Below is a small trained network, with its code and all its weights. Each question gives an input and a class and asks what happens when units are switched off, that is, made to give their printed mean instead of their output.

import numpy as np


def w(rows, s, z=0):
    codes = np.array(rows[::2]) - 128.0
    scale = np.full(codes.shape[1], s)
    scale[-1] = z or s
    return codes * scale


def f(y):
    return y / 2 * (1 + np.tanh(0.7978845608 * (y + 0.044715 * y**3)))


def log_softmax(a):
    a = a - a.max(-1, keepdims=True)
    return a - np.log(np.exp(a).sum(-1, keepdims=True))


def net(x, mask):
    res = np.array(x, float).reshape(1, 4) / 4 @ E
    y = f(res @ A[0][:, :-1].T + A[0][:, -1])
    res = res + np.where(mask, y, B[0][:, -1]) @ B[0][:, :-1]
    return log_softmax(res[-1] @ U[:, :-1].T + U[:, -1])


A, B = {}, {}
E = w([
[101,123,135,133,70,131,130,88,70],'x0',
[114,87,126,130,86,164,149,223,75],'x1',
[65,164,135,117,218,108,110,95,29],'x2',
[1,118,100,123,118,82,124,191,237],'x3',
],0.008)
A[0] = w([
[198,133,127,128,98,126,126,58,105,73],'neuron 1',
[145,129,126,130,109,120,123,95,151,66],'neuron 2',
[119,130,130,137,144,126,124,135,178,120],'neuron 3',
[138,129,140,123,155,130,126,104,94,158],'neuron 4',
[43,132,126,130,188,118,125,115,101,125],'neuron 5',
[145,134,121,132,160,123,127,102,86,158],'neuron 6',
[126,123,127,131,136,138,122,134,129,153],'neuron 7',
[96,138,124,128,205,118,123,102,90,13],'neuron 8',
[97,130,125,118,137,119,132,142,186,71],'neuron 9',
[109,129,130,136,161,125,127,140,191,125],'neuron 10',
[152,122,126,128,127,120,129,154,114,142],'neuron 11',
[80,116,108,133,114,130,133,116,116,108],'neuron 12',
[192,134,127,124,147,131,125,106,90,2],'neuron 13',
[117,128,132,125,146,118,124,142,176,113],'neuron 14',
[114,128,128,130,97,119,128,87,226,137],'neuron 15',
[121,129,128,130,157,115,125,142,214,71],'neuron 16',
[166,118,128,125,101,150,131,215,101,75],'neuron 17',
[155,121,115,130,81,133,126,172,122,48],'neuron 18',
[75,131,130,121,115,123,127,142,130,30],'neuron 19',
[3,132,137,135,76,120,123,135,110,54],'neuron 20',
[144,118,138,126,96,137,133,160,124,65],'neuron 21',
[154,128,125,135,115,131,130,140,110,139],'neuron 22',
],0.022,0.0064)
B[0] = w([
[148,80,138,146,99,194,126,6,97,226],'neuron 1',
[104,144,153,94,95,153,125,80,150,143],'neuron 2',
[98,119,107,127,133,180,129,169,153,183],'neuron 3',
[150,154,143,131,214,167,138,123,136,196],'neuron 4',
[68,208,221,78,145,59,126,139,159,228],'neuron 5',
[120,153,154,152,206,173,123,129,121,208],'neuron 6',
[110,127,118,139,132,129,122,147,113,136],'neuron 7',
[120,236,235,132,164,94,125,132,187,205],'neuron 8',
[168,142,12,151,174,176,133,159,87,203],'neuron 9',
[144,146,32,139,154,180,125,157,119,207],'neuron 10',
[138,94,133,133,169,117,125,156,136,148],'neuron 11',
[137,103,100,109,140,86,120,91,98,158],'neuron 12',
[113,75,70,126,135,164,132,125,13,196],'neuron 13',
[119,128,77,131,142,175,119,164,128,185],'neuron 14',
[117,163,115,127,67,166,132,101,250,247],'neuron 15',
[108,151,72,127,148,202,129,190,162,219],'neuron 16',
[176,89,185,142,138,82,122,228,161,202],'neuron 17',
[160,177,196,145,67,108,127,175,159,172],'neuron 18',
[127,70,80,124,130,123,137,62,107,161],'neuron 19',
[105,55,58,86,109,24,132,81,50,229],'neuron 20',
[134,156,179,159,78,111,124,176,140,157],'neuron 21',
[165,131,128,167,143,112,129,148,111,156],'neuron 22',
],0.025,0.013)
U = w([
[202,88,200,172,88,88,140,254,98,209],'0',
[169,138,202,155,14,120,131,147,163,30],'1',
[112,75,71,87,35,79,139,150,117,2],'2',
[123,151,162,130,57,182,122,45,147,121],'3',
[71,227,221,89,206,96,121,124,65,71],'4',
[187,99,201,183,163,202,134,86,6,122],'5',
[66,87,88,43,99,20,133,123,45,167],'6',
[72,175,40,88,115,174,123,188,172,205],'7',
],0.0065,0.0053)

Each question gives the input, the list of numbers given to net, and the class t.
The units are the neurons (one row each of A and B). Each row of codes is followed by its name. A weight is (code - 128) times the scale printed after its matrix; where a second scale follows, it is the last column's (A, B and U).
mask holds one flag per neuron, in row order. A switched-off neuron (its flag False) gives its mean, the last column of its row in B, instead of its output. The means were averaged over made-up inputs and are rounded, as every weight is.
A unit's drop is (log p(t) with every unit on - log p(t) with that unit switched off) / (log p(t) with every unit on - log p(t) with every unit switched off).
The circuit of an input: a set's keep is (log p(t) with only the set's units on - log p(t) with every unit switched off) / (log p(t) with every unit on - log p(t) with every unit switched off). Starting from the 12 units with the biggest drops (on a tie, the unit counted first), units are removed one at a time, each time the one whose removal leaves the highest keep (on an exact tie, the one counted first), for as long as the keep stays at least 0.8.
units of the circuit, in order: the units of the circuit, biggest drop first
most important unit: the unit with the biggest drop
top k neurons: the k neurons with the biggest drops, biggest first
drop when u is switched off: that unit's drop, to one decimal
input [4,3,8,5], class 6: units of the circuit, in order : [neuron 20]
input [6,2,-2,0], class 0: top 2 neurons : [neuron 13; neuron 15]
input [1,0,-5,-4], class 5: top 2 neurons : [neuron 1; neuron 15]
input [8,-4,-1,7], class 6: top 2 neurons : [neuron 20; neuron 12]
input [-1,-7,7,6], class 4: top 2 neurons : [neuron 5; neuron 8]
input [-3,-4,5,3], class 4: top 2 neurons : [neuron 5; neuron 8]
input [-8,-2,7,3], class 4: top 2 neurons : [neuron 5; neuron 8]
input [8,1,-2,-1], class 5: top 2 neurons : [neuron 15; neuron 5]
input [-7,5,-5,1], class 0: top 2 neurons : [neuron 17; neuron 18]
input [-2,3,-4,-6], class 0: top 3 neurons : [neuron 17; neuron 18; neuron 21]
input [8,7,2,0], class 6: drop when neuron 20 is switched off : 0.5
input [1,-3,-1,-1], class 3: drop when neuron 9 is switched off : 0.1
input [6,5,-7,-3], class 0: drop when neuron 4 is switched off : 0.0
input [0,2,-5,-8], class 5: most important unit : neuron 1
